Below is a small trained network, with its code and all its weights. Each question gives an input and a class and asks what happens when units are switched off, that is, made to give their printed mean instead of their output.

import numpy as np


def w(rows, s, z=0):
    codes = np.array(rows[::2]) - 128.0
    scale = np.full(codes.shape[1], s)
    scale[-1] = z or s
    return codes * scale


def f(y):
    return np.maximum(y, 0)


def log_softmax(a):
    a = a - a.max(-1, keepdims=True)
    return a - np.log(np.exp(a).sum(-1, keepdims=True))


def net(x, mask):
    res = np.array(x, float).reshape(1, 3) / 4 @ E
    y = f(res @ A[0][:, :-1].T + A[0][:, -1])
    res = res + np.where(mask, y, B[0][:, -1]) @ B[0][:, :-1]
    return log_softmax(res[-1] @ U[:, :-1].T + U[:, -1])


A, B = {}, {}
E = w([
[91,8,191,80,151],'x0',
[42,149,38,126,185],'x1',
[132,131,117,216,207],'x2',
],0.013)
A[0] = w([
[182,84,194,136,156,97],'neuron 1',
[200,169,176,101,182,254],'neuron 2',
[177,100,132,221,103,164],'neuron 3',
[210,104,172,105,98,133],'neuron 4',
[159,128,191,203,160,154],'neuron 5',
[148,179,96,160,166,116],'neuron 6',
[126,57,121,66,205,169],'neuron 7',
[151,115,67,61,11,242],'neuron 8',
[210,96,177,164,196,147],'neuron 9',
[27,80,123,62,143,164],'neuron 10',
[57,50,111,126,140,124],'neuron 11',
[69,53,147,83,123,209],'neuron 12',
[127,151,115,105,110,92],'neuron 13',
],0.012,0.0035)
B[0] = w([
[130,198,150,117,164,221],'neuron 1',
[107,127,187,129,61,211],'neuron 2',
[126,200,37,216,76,213],'neuron 3',
[155,142,196,104,119,242],'neuron 4',
[78,222,81,237,115,219],'neuron 5',
[190,73,2,195,86,209],'neuron 6',
[173,85,89,248,239,231],'neuron 7',
[63,114,249,118,50,253],'neuron 8',
[96,229,6,118,74,229],'neuron 9',
[101,135,186,230,194,244],'neuron 10',
[164,29,131,213,198,218],'neuron 11',
[162,158,151,192,195,249],'neuron 12',
[15,158,123,143,123,154],'neuron 13',
],0.0085,0.011)
U = w([
[233,167,132,74,153,9],'0',
[152,72,131,134,220,97],'1',
[5,161,104,115,91,255],'2',
[153,46,158,29,56,94],'3',
[226,118,53,125,138,249],'4',
],0.013,0.0028)

Each question gives the input, the list of numbers given to net, and the class t.
The units are the neurons (one row each of A and B). Each row of codes is followed by its name. A weight is (code - 128) times the scale printed after its matrix; where a second scale follows, it is the last column's (A, B and U).
mask holds one flag per neuron, in row order. A switched-off neuron (its flag False) gives its mean, the last column of its row in B, instead of its output. The means were averaged over made-up inputs and are rounded, as every weight is.
A unit's drop is (log p(t) with every unit on - log p(t) with that unit switched off) / (log p(t) with every unit on - log p(t) with every unit switched off).
The circuit of an input: a set's keep is (log p(t) with only the set's units on - log p(t) with every unit switched off) / (log p(t) with every unit on - log p(t) with every unit switched off). Starting from the 12 units with the biggest drops (on a tie, the unit counted first), units are removed one at a time, each time the one whose removal leaves the highest keep (on an exact tie, the one counted first), for as long as the keep stays at least 0.8.
circuit, biggest first: the units of the circuit, biggest drop first
most important unit: the unit with the biggest drop
top k neurons: the k neurons with the biggest drops, biggest first
drop when u is switched off: that unit's drop, to one decimal
input [3,1,6], class 4: circuit, biggest first -> neuron 9; neuron 8
input [-4,5,3], class 4: circuit, biggest first -> neuron 6
input [6,-5,5], class 4: circuit, biggest first -> neuron 9; neuron 8
input [3,0,6], class 4: circuit, biggest first -> neuron 8; neuron 9
input [-5,-8,6], class 2: circuit, biggest first -> neuron 5; neuron 2
input [4,-5,0], class 0: circuit, biggest first -> neuron 4; neuron 1; neuron 10
input [-5,-4,0], class 2: circuit, biggest first -> neuron 7; neuron 11
input [3,-3,-2], class 0: top 2 neurons -> neuron 11; neuron 4
input [-2,-7,-3], class 3: top 2 neurons -> neuron 4; neuron 10
input [-7,8,0], class 4: top 2 neurons -> neuron 6; neuron 8
input [-2,1,4], class 4: top 2 neurons -> neuron 8; neuron 6
input [2,-2,7], class 2: top 2 neurons -> neuron 5; neuron 9
input [-5,2,1], class 4: top 2 neurons -> neuron 6; neuron 8
input [-3,3,2], class 4: circuit, biggest first -> neuron 8
input [4,-1,7], class 4: top 2 neurons -> neuron 9; neuron 8
input [-5,-7,5], class 2: drop when neuron 3 is switched off -> 0.0
input [-2,5,7], class 4: drop when neuron 6 is switched off -> 0.2
input [2,-3,-2], class 0: drop when neuron 13 is switched off -> 0.1
input [-2,-1,-4], class 3: drop when neuron 10 is switched off -> 0.1
input [-6,-7,-3], class 2: most important unit -> neuron 3
